Each new row is followed by its nearest point in the smallest flat space through zero that holds the rows named last above it.
Koruv (4 x 12):
[[ -0.4   5.2  14.3 -33.6   7.4  -7.5   8.2 -18.4  13.9  17.3   1.6 -10.6]
 [ 25.0  -5.4   2.2 -22.7  24.4  -7.8   8.1  -1.2 -15.3   1.3  17.7  23.7]
 [ 32.4  -9.8 -10.0  -8.4  18.7  -3.2  -7.7  -1.6 -28.4  -5.2  -3.7  28.5]
 [ 19.0   2.9  -7.3  -8.9  15.2 -18.0  -8.3 -10.6 -17.2 -10.8 -23.0   3.9]]
New rows:
[  1.1   4.8  -2.1 -18.3   9.6 -37.2  15.0  10.1  -5.3 -26.6  26.8  -7.9] -> [  1.0  12.8   5.7  -6.8  23.9 -30.3  20.5   7.9  -1.4 -20.2  18.9  -2.1]
[ 11.9  -3.3   4.7 -35.3   1.9  30.7 -20.9 -45.1  13.3  -7.7   7.6  13.8] -> [ 13.7  -9.0   5.5 -29.2   0.7  12.7  -6.6 -19.2   0.6  26.4  -5.5   7.7]
[-42.0 -23.6  12.2  27.3 -18.1  10.6  -4.2  -6.7  -7.6  14.4  -8.4 -23.2] -> [-22.7  -0.2  -0.6  19.6 -26.2  17.5  -7.4   2.5  15.6   6.8  -8.9 -16.4]
tid (4 x 12):
[[ 21.6 -33.5 -26.0  24.7 -17.0  12.7  -7.5 -20.6 -29.5  13.9  38.9 -12.2]
 [-15.4  34.6  -3.7  17.7 -30.6   7.7 -22.8  -0.1  -6.8  14.1   8.5 -22.2]
 [ 12.9 -14.3  23.9  -9.1   0.7  14.9  -5.4 -39.2  40.1   4.6  -1.9  -9.3]
 [  9.1   6.7 -34.2  17.9 -19.7  13.0  36.8  11.8  10.1  -9.3  -0.1   7.2]]
New rows:
[ -4.3  28.6  27.3 -13.7 -11.4  16.9  16.3   1.7   4.8  17.8  -6.6  31.1] -> [ -8.1  18.6   7.9  -5.3  -1.6   0.4   3.9   4.5  18.0  -3.9 -14.4   0.7]
[-22.3  -1.0   4.3  10.6  15.0  14.4  34.6 -45.8  20.7  -0.8  10.6  -2.2] -> [ 11.8  -8.3   2.9  -0.3  -4.7  13.1  10.7 -19.7  28.2  -1.2  -1.7  -1.9]
Kesu:
[[ 10.4  30.1  18.8  17.0  52.3  -3.7  43.5  -2.1   5.3   9.3   5.1  -7.9]
 [ 10.2   7.4  12.5  13.9  15.9 -16.8  35.4   2.0  15.3   1.9   1.5   5.7]
 [ -7.8  10.5  13.1  17.9  54.8  19.1  20.0   8.4  -4.9  -1.1  -6.9  21.4]
 [-12.0   3.9   7.9   0.4  48.9  31.8  26.3  20.9  -8.7   4.6 -16.1   3.2]
 [  4.4  14.7  -8.1  17.4  24.8 -15.2  30.1   6.9   9.9  18.0   7.3   5.1]]
New rows:
[ 30.4   5.2 -18.2  12.9 -19.2  -3.4   7.9 -12.2 -19.2 -14.3  -4.0  13.3] -> [  4.0  -0.6  -0.5   5.8 -10.3 -12.4  -5.6  -7.0   4.7  -2.8   5.7   6.7]
[ -1.1  -1.6  26.5   9.6 -13.0   1.0  44.4  37.3  -2.4 -20.5 -13.2  10.7] -> [  2.4 -18.4  21.4  -1.9   2.0   0.5  39.3  17.9  15.7 -11.6 -19.0  10.1]
vuz:
[[ 22.8 -14.3  -5.4 -11.7  -5.1   8.6  10.5   9.4  30.4  -1.7  12.0  20.6]
 [  1.7   9.0   4.1 -13.7   3.1  14.3  34.8  41.5  53.2 -13.5 -11.5 -15.7]
 [-13.5  -7.8  -2.7   4.5  18.4  28.6   8.7  21.0   9.4   4.8 -19.2  -0.1]]
New rows:
[ 12.3 -17.0 -11.1 -20.3  -2.3  -0.3 -10.7  14.3  21.7  19.5 -50.5  30.4] -> [  5.8 -16.9  -6.4  -1.7   8.3  21.9   5.1  11.1  14.8   5.1  -2.3  17.3]
[ -6.9  -7.7  -4.6   5.6  -8.8  37.2  22.9  20.3  31.3 -20.9 -10.1 -14.5] -> [ -3.7  -0.6   0.2  -5.1   9.5  20.3  20.7  29.3  30.9  -4.1 -13.2  -5.6]
[  7.5   9.0  40.5   6.3   5.4   2.4 -21.2  13.2 -15.6   5.7  16.5 -35.1] -> [-10.4  13.6   5.2   3.3  -1.5 -11.0  -1.9  -3.4 -11.0  -3.3  -4.6 -16.8]
betep (3 x 12):
[[  2.0  10.4   8.3 -24.8  -6.4  16.4   0.1 -28.4 -10.2  22.1  -3.3  19.6]
 [ 10.1  -6.8  13.5   6.5  13.8  46.4  10.1 -53.6  11.4  25.6  17.2  28.7]
 [-15.3  10.9   8.7 -24.8  -4.9  12.8 -31.7  -5.2 -16.5  -4.5 -27.2  30.3]]
New rows:
[-18.1  35.5 -20.2 -12.6 -10.6 -27.3   5.7 -18.7   1.3   6.8 -31.2 -29.3] -> [  0.6  12.8  -4.0 -23.7 -15.8 -20.9   4.7   9.7 -13.8   7.8  -6.2 -10.7]
[-10.0  -4.1 -16.0  18.2  25.9  -5.3 -36.1  25.1  -5.1 -20.7  17.3   0.0] -> [ -9.8  -9.8  -2.6  21.3   9.8  -2.5 -17.5  22.4   7.2 -27.3  -7.8  -0.8]
bifiz:
[[-33.1  -6.6  15.1 -20.2  25.8  16.1  -6.0  43.1 -42.4  16.9  24.7  -6.6]
 [-17.3   3.1  11.3 -16.0  -8.8  28.9 -27.5  34.0  -7.5   9.0  20.7 -12.0]]
New rows:
[ -3.0 -10.9 -15.1  -7.9 -28.1  22.9  -3.0 -18.9   6.0 -17.3  -3.5  -5.1] -> [  7.8   4.7  -1.9   2.1 -16.9   6.2 -10.4  -4.5  17.1  -3.9  -2.0  -2.6]
[ -3.0  12.1  -0.3  22.5  23.8 -20.9  20.5  -6.8  -0.8   5.8 -12.6  11.8] -> [  3.2  -5.0  -4.4   6.6  16.6 -19.1  21.4 -14.0  -8.4  -1.8  -9.1   8.0]
Pipos (5 x 12):
[[ 46.5  -5.1  -6.3  56.9  -5.5  19.2   1.2   8.2 -13.9  11.9 -19.0 -16.9]
 [ -5.5   9.5  -2.8 -30.4  18.9   6.0 -20.1 -26.3  26.5 -24.3  30.6   2.2]
 [ 29.9 -26.4 -16.8  -9.6  53.6  20.0  21.1 -19.3  26.5  -5.7   6.7   2.6]
 [ 28.6 -18.5   4.8   8.5  36.2  15.3  34.5   0.6  -6.6   0.9  19.0   7.3]
 [ 25.2   6.3   9.8 -42.8  17.4  36.8  18.9   2.8   7.5   7.0  18.9  19.0]]
New rows:
[ 22.3 -15.0  34.6   5.2  -1.6   1.0  35.5   0.0  23.9 -12.1  21.9  17.2] -> [12.9 -5.6 10.5 -1.9 19.9  9.1 22.0  2.0 -8.5 -1.9 22.9  8.8]
[  4.9 -10.6 -31.1  24.3   0.0  -1.1   9.9  -9.3  -2.5  18.3 -18.8   0.7] -> [  8.5 -15.8 -13.8  20.8   4.4  -3.2   5.6   1.7   2.6   8.5 -25.7  -8.2]
[ 33.9  -4.3   2.8  -6.6  22.1   5.1  -6.8 -24.0   5.2  -1.7  10.1  17.3] -> [ 21.8  -2.2  -2.9  -4.4  21.4  18.1   1.7 -11.4  11.5  -7.1  14.8   0.6]
gefi (5 x 12):
[[  7.2  -5.2 -25.3 -14.2  26.3  -8.9 -20.8  -8.5 -11.4  -4.7 -11.6 -31.6]
 [  7.3 -15.2   9.9 -20.4  16.2   2.7 -22.4  -2.8   0.3   4.8  20.4 -23.5]
 [ 14.0 -30.7  23.9 -14.4  21.2   8.2   8.9 -37.2   7.8  20.6  32.7  19.1]
 [ 13.4  -6.3  29.4  18.6  19.3  24.6 -47.1  43.7  24.4   8.1 -12.0  -3.3]
 [-13.3  -2.5 -12.7   0.7   5.2   0.4 -18.1  -5.1  -4.2  13.8 -21.9  20.2]]
New rows:
[ -6.3 -21.0  -4.5   5.5  -5.3   1.5 -16.8 -29.9   6.8   2.6  -5.0 -51.7] -> [  5.4  -6.1  -9.1 -16.1  14.3  -5.5 -12.9  -5.9  -7.1  -3.4   5.7 -26.9]
[-18.7 -19.9  14.1 -12.6 -13.4 -37.3   2.3  14.2  14.1 -13.9   1.1  -3.7] -> [ -9.1   4.2   4.5  -8.0 -15.1  -2.1  -1.0   6.6  -3.1  -2.1  11.3  -6.3]
nida (3 x 12):
[[-21.9  23.4   7.8  -2.9 -11.7  16.4  19.3 -12.3  -7.4 -16.6   4.1  13.2]
 [-19.1  24.3  25.4   3.6  -3.3  20.1  26.8   4.2 -19.2 -30.3  17.8  14.1]
 [-32.0  18.3  21.8  -3.9 -14.0  36.7  40.1  -5.0 -27.0 -16.6  15.9  19.5]]
New rows:
[  2.5  10.2 -11.0  -3.5 -32.4 -13.9  26.2  -6.3 -15.2  23.2 -11.0   2.0] -> [-11.0  -2.3  -8.8  -7.6 -11.1  10.2   6.8 -13.5  -0.7  12.9  -6.5   4.1]
[  8.6  10.7  -7.5  13.2  18.9  12.1  10.5 -11.2 -43.3  20.6   1.8  20.9] -> [ -6.6  -7.6   5.5  -2.4  -3.0  13.9  12.8   2.8 -12.0   6.2   5.3   3.4]
kubo:
[[  7.9  -5.0  35.0   0.0   2.6 -46.8 -14.6  -3.6 -28.8  16.4   7.9  -3.1]
 [ 39.9  20.7 -11.2 -16.3  15.8   2.1  -0.8  11.3  -6.4 -20.5  -1.9 -11.3]
 [ 11.6 -19.2  -6.7   5.0 -14.2 -12.9  25.6   0.1  12.8   7.7  25.1 -15.8]]
New rows:
[ 40.3 -16.7  -6.4 -19.8 -18.0   8.0  24.4   3.5  12.3  -9.5  10.2 -12.3] -> [ 29.8  -3.8 -18.2  -4.7  -3.7  -0.9  23.6   6.9  12.5  -7.8  18.4 -18.7]
[ 23.8  15.7  -8.4  -0.2  22.9 -11.0  13.5  33.2 -32.0  -3.8 -31.0  18.8] -> [ 21.9  20.3   2.5 -12.4  16.5  -2.2 -14.2   6.4 -15.0 -13.1 -10.3  -1.1]
[ -9.5 -20.1   4.0  -0.2 -12.3  -4.8  26.8   3.8  34.9  12.0  16.1  -1.9] -> [ -8.5 -21.7  -7.8  10.2 -17.5  -1.1  22.7  -3.7  18.1  10.6  18.2  -6.9]
Dele (5 x 12):
[[  2.7  10.1 -24.9   5.8  -2.1  11.1  20.7   2.9   6.3 -35.4  -1.7   8.2]
 [ 41.0 -39.1  -5.4  13.1 -22.7   1.3  11.3  11.9 -18.7 -31.4 -11.3  13.7]
 [ 38.8 -19.8 -17.2  18.6 -14.3  -0.8  51.3  27.9 -11.7 -23.9   8.5  -0.7]
 [ 15.1  13.0  -6.3  -9.6 -30.0  -6.6  31.9  -0.3   4.7 -42.8 -14.5  23.0]
 [ 19.1  -3.5   0.7   4.0 -16.2 -10.9  17.7  19.0 -12.4 -21.6 -15.4  -7.4]]
New rows:
[-15.4  -1.6  46.3  -8.5   8.7   7.6  22.0   2.1   6.6 -25.9 -39.7  11.7] -> [ -0.5  13.1   9.3 -11.9 -17.0 -11.5  -1.1  -1.7  -0.7 -17.3 -20.6   4.7]
[ -2.7  21.6  10.4   2.1   5.0   4.5 -36.8  13.8 -24.3 -35.2 -35.3   2.7] -> [ -8.3   7.8  -0.1  -1.2  -3.9  -2.3 -33.2   4.0 -10.8 -33.8 -40.0 -11.8]
[ -5.0  16.2 -20.0  -0.6  14.1   5.0 -10.3 -20.3  30.1 -31.5  -9.9   9.4] -> [-16.7  17.6 -19.9  -3.0   5.0  15.7  -8.4 -15.0  13.4 -29.1  -6.7  13.9]
befe, 3 rows:
[[ 11.8 -13.4  -3.7  22.5 -15.8  16.1  -1.7  -8.0 -15.0  -9.0  26.5  -1.9]
 [ -9.9  29.8  33.3 -40.3  17.3  30.6   3.4   9.5  18.5  28.2 -18.1  -8.7]
 [-13.3  -7.1 -35.3  11.2   9.3 -36.6 -14.9 -22.9   9.9 -34.4 -21.4   5.4]]
New rows:
[-27.7  12.2   2.2 -25.3  -5.4 -28.0  11.5  39.2 -24.7   2.9 -31.2  13.7] -> [ -4.5   4.5   3.2 -16.8   8.9 -35.6  12.4  26.3   5.4  19.0 -21.1   8.4]
[  2.3 -24.4 -33.3  23.4  11.6 -11.5 -24.0  10.1  12.0  -8.9 -10.8  -0.5] -> [ -2.8  -9.5 -21.0  12.9  -0.2 -23.1  -5.6  -9.3  -0.4 -18.5  -4.9   4.6]
[-11.7   7.6   2.2  28.1  19.2  -4.7   3.6  10.5 -20.6 -45.3   1.2  26.5] -> [  0.1  -8.9 -15.0  13.0  -3.0 -12.0  -4.5  -8.5  -2.9 -14.7   1.7   2.6]
tur:
[[ -5.9 -28.6 -22.2  12.6   5.5  10.7 -14.4 -12.8 -21.6 -11.4  34.5 -12.8]
 [  9.0 -11.3 -34.7   1.2  -6.2  25.4  -4.5  -0.9 -28.8 -10.9  58.1  -1.5]
 [  5.4 -54.2 -10.8  16.9   2.3   7.4   0.6  -3.7 -17.2  -0.2  40.5 -21.5]
 [ -7.2 -12.1  -5.8  -2.5   0.5   9.7  -5.3  -9.6  -9.4  -7.5  31.8 -18.1]
 [ 12.9 -19.8   0.3  -5.0  -7.5  13.2  11.2   6.1  -8.6   1.8  40.2 -12.2]]
New rows:
[  0.0  -6.6 -37.0  42.1  -5.0   0.3 -12.6 -15.6 -22.0 -16.2  26.4 -17.9] -> [-11.8 -19.4 -42.6  19.9   4.3   6.2 -13.6 -11.9 -20.2  -7.3  24.1  -6.7]
[ -6.7   8.3 -13.9 -26.5   3.6  25.1   1.8 -15.2  -1.4  12.0   6.0 -24.5] -> [-13.8  13.2  -6.4 -11.6  -4.6   5.4   2.2  -6.7   2.8  -1.9  19.8 -17.0]
ril (2 x 12):
[[-24.6  18.1  25.5 -10.4   4.1 -10.7 -36.3   6.9   3.8 -37.0 -18.8  47.7]
 [-16.5  12.4   9.7  -5.4  -1.0  -2.1 -16.4   3.0   6.1 -20.3  -8.1  20.4]]
New rows:
[-24.0  -3.0  29.7 -32.4  -6.6  10.8 -20.1   1.7  22.8 -11.7  14.7 -22.2] -> [-18.0  14.0  -2.3  -3.1  -7.6   6.5  -4.1   0.4  12.8 -14.3  -1.0   2.1]
[  7.2  14.2   9.3 -12.6   5.8  -6.0 -34.5  21.3 -10.9 -27.9   8.4  34.6] -> [ -8.2   5.6  19.5  -5.8   6.9 -11.1 -23.9   4.7  -4.0 -19.0 -13.0  33.1]
[-31.0   9.8   7.3  -2.5 -11.3  16.8 -16.7   5.2   3.6 -28.8   2.8  20.5] -> [-25.4  19.4   5.3  -6.3  -6.4   3.3 -14.9   2.5  14.0 -25.4  -6.6  16.4]
peg (3 x 12):
[[ -2.6  18.7 -13.5  13.5  12.0 -19.0 -10.2   2.3  -7.9  18.5  20.1  -4.6]
 [-15.0  21.7  -1.8   9.6  11.0  -7.5  -3.0 -20.1  15.1  16.0  -5.6   1.3]
 [-21.8  48.1 -17.4  23.6  29.5 -27.3 -11.9 -31.8  18.9  35.6  10.0   2.0]]
New rows:
[  8.9 -20.8  -7.9  14.0   0.2  10.7  -1.1 -24.5  35.1 -15.7 -38.6 -11.6] -> [ -5.3  -3.7   9.2  -9.3  -1.3  14.2   9.7 -21.1  22.5 -11.8 -23.5  10.0]
[ -5.5  27.5 -20.2  12.5  37.8 -30.0   3.7 -17.8  14.8  14.7  12.5 -15.9] -> [ -7.1  31.4 -19.9  14.1  24.3 -21.9  -8.5 -19.9  10.1  19.3  16.4   5.1]
